In the rows, 100 means zero.
Known rows:
J231: 117 98 116 106 121 91 74 107 99 105 98 98 88 111 95 101 110 112 98 93
 101 114 121 104 106 116 102 98 89 93 101
J701: 74 89 113 98 106 102 59 74 100 105 105 124 116 109 119 115 106 101 99 97
 111 109 104 104 93 98 118 86 122 116 97
J948: 90 98 120 98 104 98 71 78 110 114 91 129 124 84 118 107 100 108 98 113
 111 120 104 100 101 110 108 95 122 122 108
J135: 99 110 83 101 88 93 115 92 100 94 111 76 93 91 87 102 85 93 103 101 99
 74 74 91 91 98 90 112 97 83 84
J883: 120 101 112 111 123 84 63 89 104 104 101 95 102 108 102 108 102 116 104
 100 97 106 108 99 96 113 105 103 90 94 99
J167: 107 87 112 109 122 81 56 89 97 103 110 90 101 120 97 108 112 106 107 99
 99 96 108 100 89 106 102 104 93 92 88
J738: 93 114 82 90 80 121 154 114 100 91 81 106 101 80 110 95 89 95 96 103 92
 100 92 106 112 87 97 95 100 105 117
J54: 114 92 115 105 127 83 70 90 105 99 89 89 104 105 107 112 108 118 108 104
 90 99 112 107 89 105 106 100 92 87 105
J223: 109 62 107 107 128 78 91 106 95 107 87 107 89 85 100 113 103 114 85 81
 92 121 136 118 100 105 97 83 66 83 86
J562: 111 110 71 105 81 115 140 106 106 91 110 106 131 94 110 87 79 88 105 116
 84 95 73 87 102 79 89 109 94 123 108
J279: 110 93 113 108 120 82 60 89 97 105 101 92 107 108 101 106 108 107 107
 109 99 100 107 103 95 111 95 107 92 97 92
J757: 144 123 98 99 121 91 92 122 94 93 91 112 123 115 100 74 117 98 117 90
 100 126 133 133 132 109 92 128 94 101 127
J474: 112 104 68 104 94 112 138 108 102 78 104 88 117 108 112 98 84 94 108 104
 72 81 77 94 94 69 100 102 83 100 110
J509: 114 96 74 107 89 101 124 107 107 87 129 85 109 115 91 90 86 89 105 95 85
 77 74 81 86 77 97 109 92 96 91
J250: 87 111 83 97 82 100 117 88 101 95 110 88 99 89 95 105 84 90 99 100 104
 79 75 92 92 94 97 106 106 92 87
J733: 117 76 101 114 119 98 70 103 104 95 125 111 128 140 112 94 110 99 108 99
 82 106 107 94 90 82 109 97 91 118 102
J228: 118 89 117 108 120 80 64 91 107 109 106 97 108 105 96 101 106 112 104
 107 98 103 108 96 91 111 98 108 98 98 96
J68: 93 99 121 98 105 95 70 78 110 115 90 126 122 84 114 106 101 110 98 114
 112 118 105 101 99 112 106 98 120 119 107
J492: 108 105 87 100 87 91 118 95 108 97 114 81 95 89 83 98 83 98 101 100 100
 77 75 83 87 97 93 114 103 84 88
J902: 72 86 108 99 104 108 62 78 100 102 111 128 122 119 124 113 108 97 100 93
 108 111 105 103 92 89 124 83 119 122 101
J808: 76 111 117 97 64 126 139 120 93 89 118 113 66 115 101 90 109 74 95 113
 80 77 85 52 103 102 118 89 114 114 111

Facts:
J491 Δ J916; J474 Δ J119; J365 Δ J441
J365 Δ J381; J365 Δ J568; J990 Δ J733
J353 Δ J441; J562 Δ J763; J920 Δ J829
J920 Δ J116; J920 Δ J902; J920 Δ J113
J44 Δ J441; J44 Δ J701; J68 Δ J701
J674 Δ J800; J996 Δ J763; J996 Δ J125
J899 Δ J808; J692 Δ J766; J692 Δ J957
J692 Δ J827; J738 Δ J357; J738 Δ J19
J807 Δ J808; J718 Δ J441; J857 Δ J167
J916 Δ J161; J916 Δ J766; J719 Δ J31
J719 Δ J357; J719 Δ J381; J719 Δ J766
J719 Δ J827; J766 Δ J902; J361 Δ J441
J768 Δ J471; J668 Δ J250; J306 Δ J763
J902 Δ J441; J697 Δ J445; J887 Δ J800
J808 Δ J441; J827 Δ J116; J125 Δ J353
J390 Δ J733; J390 Δ J763; J205 Δ J766
J955 Δ J763; J955 Δ J441; J955 Δ J766
J161 Δ J441; J717 Δ J441; J717 Δ J700
J757 Δ J971; J757 Δ J509; J250 Δ J768
J119 Δ J763; J119 Δ J19; J113 Δ J441
J113 Δ J357; J790 Δ J441; J790 Δ J471
J790 Δ J902; J971 Δ J474; J237 Δ J441
J280 Δ J800; J280 Δ J829; J280 Δ J955
J592 Δ J763; J701 Δ J766; J969 Δ J116
J969 Δ J701; J763 Δ J441; J357 Δ J902
J577 Δ J808; J31 Δ J955; J924 Δ J996
J700 Δ J441; J829 Δ J944; J948 Δ J766
J25 ω J799; J944 ω J223; J990 ω J207
J489 ω J313; J353 ω J19; J847 ω J49
J230 ω J943; J223 ω J552; J650 ω J125
J198 ω J697; J867 ω J423; J287 ω J295
J785 ω J101; J692 ω J48; J877 ω J829
J789 ω J717; J423 ω J599; J146 ω J877
J738 ω J731; J718 ω J990; J943 ω J777
J752 ω J390; J862 ω J198; J225 ω J194
J295 ω J146; J207 ω J491; J212 ω J757
J194 ω J228; J458 ω J294; J916 ω J718
J294 ω J237; J766 ω J357; J743 ω J594
J594 ω J135; J684 ω J669; J361 ω J957
J381 ω J766; J231 ω J701; J696 ω J119
J306 ω J828; J697 ω J850; J777 ω J282
J808 ω J388; J125 ω J110; J390 ω J808
J205 ω J279; J837 ω J785; J757 ω J837
J113 ω J44; J731 ω J789; J732 ω J617
J904 ω J592; J657 ω J752; J617 ω J492
J237 ω J904; J592 ω J214; J19 ω J225
J265 ω J732; J357 ω J944; J388 ω J568
J829 ω J838; J957 ω J489; J311 ω J517
J101 ω J441; J552 α briskul; J491 α gotri
J167 α briskul; J25 α brabral; J669 α gotri
J944 α gotri; J474 α kelos; J365 α kelos
J282 α kelos; J279 α briskul; J990 α gotri
J489 α brabral; J568 α kelos; J509 α gotri
J353 α gotri; J847 α gotri; J883 α brabral
J230 α briskul; J562 α gotri; J920 α briskul
J500 α kelos; J44 α kelos; J223 α kelos
J68 α gotri; J674 α briskul; J650 α brabral
J996 α kelos; J198 α briskul; J867 α brabral
J287 α gotri; J785 α kelos; J899 α kelos
J692 α briskul; J877 α gotri; J789 α briskul
J423 α kelos; J146 α briskul; J738 α kelos
J807 α briskul; J718 α brabral; J943 α briskul
J752 α briskul; J116 α kelos; J862 α gotri
J225 α briskul; J295 α briskul; J850 α kelos
J207 α brabral; J212 α briskul; J857 α gotri
J194 α gotri; J458 α gotri; J916 α kelos
J719 α briskul; J800 α brabral; J294 α briskul
J766 α briskul; J828 α gotri; J445 α briskul
J743 α gotri; J599 α briskul; J594 α kelos
J684 α gotri; J328 α gotri; J361 α briskul
J768 α kelos; J381 α gotri; J668 α briskul
J231 α brabral; J696 α brabral; J306 α briskul
J228 α gotri; J923 α gotri; J902 α briskul
J697 α briskul; J887 α kelos; J777 α kelos
J808 α gotri; J827 α gotri; J441 α kelos
J125 α briskul; J390 α briskul; J205 α briskul
J955 α gotri; J161 α briskul; J717 α briskul
J48 α briskul; J135 α briskul; J837 α gotri
J492 α gotri; J757 α brabral; J250 α briskul
J119 α briskul; J113 α kelos; J790 α briskul
J731 α gotri; J732 α gotri; J904 α briskul
J838 α kelos; J657 α briskul; J617 α kelos
J971 α brabral; J237 α briskul; J280 α briskul
J592 α kelos; J733 α gotri; J799 α kelos
J701 α briskul; J517 α briskul; J969 α gotri
J471 α briskul; J19 α gotri; J265 α gotri
J516 α briskul; J763 α kelos; J54 α kelos
J214 α gotri; J357 α briskul; J313 α brabral
J577 α briskul; J388 α briskul; J31 α briskul
J110 α kelos; J924 α briskul; J49 α briskul
J700 α kelos; J750 α brabral; J829 α brabral
J957 α briskul; J948 α gotri; J987 α briskul
J311 α briskul; J101 α kelos; J552 ζ pitroka
J491 ζ pitroka; J167 ζ klasas; J25 ζ pitroka
J669 ζ pitroka; J944 ζ pitroka; J474 ζ pitroka
J365 ζ klasas; J282 ζ pitroka; J279 ζ klasas
J990 ζ pitroka; J489 ζ klasas; J568 ζ klasas
J509 ζ pitroka; J353 ζ klasas; J847 ζ pitroka
J883 ζ klasas; J230 ζ klasas; J562 ζ pitroka
J920 ζ pitroka; J500 ζ pitroka; J44 ζ pitroka
J223 ζ klasas; J68 ζ klasas; J674 ζ klasas
J650 ζ klasas; J996 ζ klasas; J198 ζ klasas
J867 ζ klasas; J287 ζ klasas; J785 ζ klasas
J899 ζ pitroka; J692 ζ klasas; J877 ζ klasas
J789 ζ pitroka; J423 ζ pitroka; J146 ζ klasas
J738 ζ pitroka; J807 ζ pitroka; J718 ζ pitroka
J943 ζ pitroka; J752 ζ klasas; J116 ζ klasas
J862 ζ pitroka; J225 ζ klasas; J295 ζ klasas
J850 ζ klasas; J207 ζ klasas; J212 ζ pitroka
J857 ζ klasas; J194 ζ pitroka; J458 ζ pitroka
J916 ζ klasas; J719 ζ klasas; J800 ζ klasas
J294 ζ klasas; J766 ζ klasas; J828 ζ pitroka
J445 ζ pitroka; J743 ζ pitroka; J599 ζ klasas
J594 ζ pitroka; J684 ζ pitroka; J328 ζ pitroka
J361 ζ klasas; J768 ζ pitroka; J381 ζ pitroka
J668 ζ klasas; J231 ζ klasas; J696 ζ pitroka
J306 ζ klasas; J228 ζ klasas; J923 ζ klasas
J902 ζ klasas; J697 ζ klasas; J887 ζ klasas
J777 ζ klasas; J808 ζ pitroka; J827 ζ pitroka
J441 ζ pitroka; J125 ζ pitroka; J390 ζ pitroka
J205 ζ pitroka; J955 ζ klasas; J161 ζ klasas
J717 ζ klasas; J48 ζ klasas; J135 ζ pitroka
J837 ζ klasas; J492 ζ pitroka; J757 ζ klasas
J250 ζ pitroka; J119 ζ klasas; J113 ζ pitroka
J790 ζ pitroka; J731 ζ pitroka; J732 ζ klasas
J904 ζ pitroka; J838 ζ klasas; J657 ζ klasas
J617 ζ klasas; J971 ζ klasas; J237 ζ klasas
J280 ζ pitroka; J592 ζ pitroka; J733 ζ klasas
J799 ζ pitroka; J701 ζ klasas; J517 ζ pitroka
J969 ζ pitroka; J471 ζ pitroka; J19 ζ klasas
J265 ζ klasas; J516 ζ pitroka; J763 ζ pitroka
J54 ζ klasas; J214 ζ pitroka; J357 ζ klasas
J313 ζ pitroka; J577 ζ klasas; J388 ζ pitroka
J31 ζ klasas; J110 ζ pitroka; J924 ζ pitroka
J49 ζ klasas; J700 ζ klasas; J750 ζ pitroka
J829 ζ klasas; J957 ζ klasas; J948 ζ klasas
J987 ζ klasas; J311 ζ klasas; J101 ζ pitroka

Rows:
No name comes twice in this set of rows, the named rows included.
81 119 92 90 72 108 126 80 113 107 94 111 110 58 102 102 76 98 93 111
 115 95 72 89 97 102 98 105 129 108 101 -> J969
88 98 110 99 103 114 88 104 91 109 86 130 116 102 120 96 113 96 97 111
 106 129 120 115 120 104 98 90 102 131 113 -> J361
119 95 99 109 122 104 88 100 101 92 88 112 137 114 133 103 105 108 111
 116 75 114 109 108 102 87 103 96 83 122 124 -> J996
81 124 80 93 72 115 130 84 101 100 90 110 120 66 113 103 78 89 99 119
 106 96 72 97 106 97 91 104 113 118 104 -> J790
113 125 81 80 90 90 136 112 101 76 97 81 90 95 81 86 102 91 113 69 108
 82 103 125 106 93 103 125 118 60 111 -> J101
59 53 105 101 103 102 79 93 91 109 112 144 99 103 113 115 106 94 75 64
 114 131 130 116 100 89 120 64 100 110 77 -> J766
100 102 109 105 112 96 72 86 97 108 90 115 127 98 119 105 104 103 105
 120 99 114 105 107 106 107 96 102 99 122 106 -> J577
76 127 85 90 71 113 128 79 102 104 85 112 117 57 111 106 77 91 97 119
 112 95 70 98 107 103 92 104 119 115 102 -> J920
68 84 84 91 70 118 133 106 104 96 123 120 91 99 93 98 88 84 83 70 110 99
 92 92 94 78 116 83 118 101 87 -> J381
96 105 107 103 107 104 76 85 99 108 84 125 134 92 127 104 103 102 104
 125 101 120 104 107 110 105 95 99 102 132 111 -> J717
110 98 118 104 117 87 77 107 91 113 88 95 89 100 90 95 116 106 101 108
 106 113 123 111 112 122 84 106 88 98 99 -> J697
94 93 64 101 88 123 135 106 104 71 121 101 121 129 121 103 89 87 106 87
 74 81 76 92 86 52 120 89 95 106 109 -> J763
88 120 81 93 72 131 147 113 99 96 94 117 97 85 106 93 85 89 90 94 105
 111 90 99 119 94 103 92 107 115 112 -> J718

Now the same elements, written a new way:
Known rows:
J738: 68 90 71 71 75 124 98 111 85 130 108 137 96 107
J768: 89 85 82 101 79 84 115 92 95 134 91 156 108 86
J250: 97 91 100 106 91 89 120 95 71 123 101 137 103 84
J568: 88 105 120 127 91 98 94 114 117 118 63 98 103 107
J867: 101 91 90 95 94 88 103 79 172 89 116 83 136 112
J847: 116 98 75 88 110 93 86 97 83 98 115 122 92 77
J899: 69 92 87 84 70 89 117 93 82 137 94 151 96 93
J752: 84 117 108 100 108 105 58 103 120 76 124 57 107 96
J799: 104 92 76 97 82 70 117 77 111 127 112 140 116 74
J294: 147 69 144 96 151 98 99 91 115 44 124 30 109 136
J237: 119 56 164 86 146 124 100 113 79 60 95 40 83 167
J225: 116 103 112 101 124 110 91 97 120 58 121 50 110 111
J857: 106 123 120 99 117 75 93 81 95 71 97 64 76 95
J733: 135 129 113 131 109 107 81 138 93 112 70 55 80 102
J113: 71 82 82 88 80 120 101 113 84 129 87 158 97 103
J701: 97 98 146 134 109 103 110 111 92 93 59 90 95 112
J862: 118 96 69 86 114 99 81 101 84 94 119 122 93 80
J328: 115 104 83 97 102 76 100 89 76 112 104 130 87 69
J718: 58 72 62 69 64 123 101 109 116 135 104 159 115 113
J777: 110 103 97 95 109 97 92 89 144 74 114 70 116 109
J785: 122 132 42 101 96 149 141 94 154 43 107 84 124 102

Rows:
No name comes twice in this set of rows, the named rows included.
85 109 93 93 72 106 116 113 54 141 106 115 85 96 -> J924
49 108 146 93 95 102 116 88 66 84 75 84 69 125 -> J719
66 112 73 94 91 124 28 143 73 137 94 143 83 72 -> J808
135 115 102 116 125 141 56 157 97 90 79 54 86 118 -> J19
88 120 119 96 96 133 94 129 83 98 99 47 82 130 -> J306
59 101 139 90 106 116 104 95 83 65 87 79 80 126 -> J692
115 106 120 108 117 100 100 92 116 67 114 55 109 107 -> J311
81 104 76 90 90 97 72 99 94 117 136 123 112 70 -> J388
54 90 93 84 67 96 119 91 73 135 84 161 87 98 -> J44
73 92 114 94 101 123 90 107 117 81 79 94 96 126 -> J916
104 110 114 105 116 102 83 97 118 70 119 55 108 104 -> J657
102 108 66 71 99 127 73 127 63 114 116 106 76 97 -> J990
100 115 93 108 67 90 112 103 150 136 97 75 119 115 -> J971
102 88 128 119 125 129 89 120 105 68 80 78 106 120 -> J957
86 112 136 106 102 94 114 91 90 82 88 71 87 112 -> J674

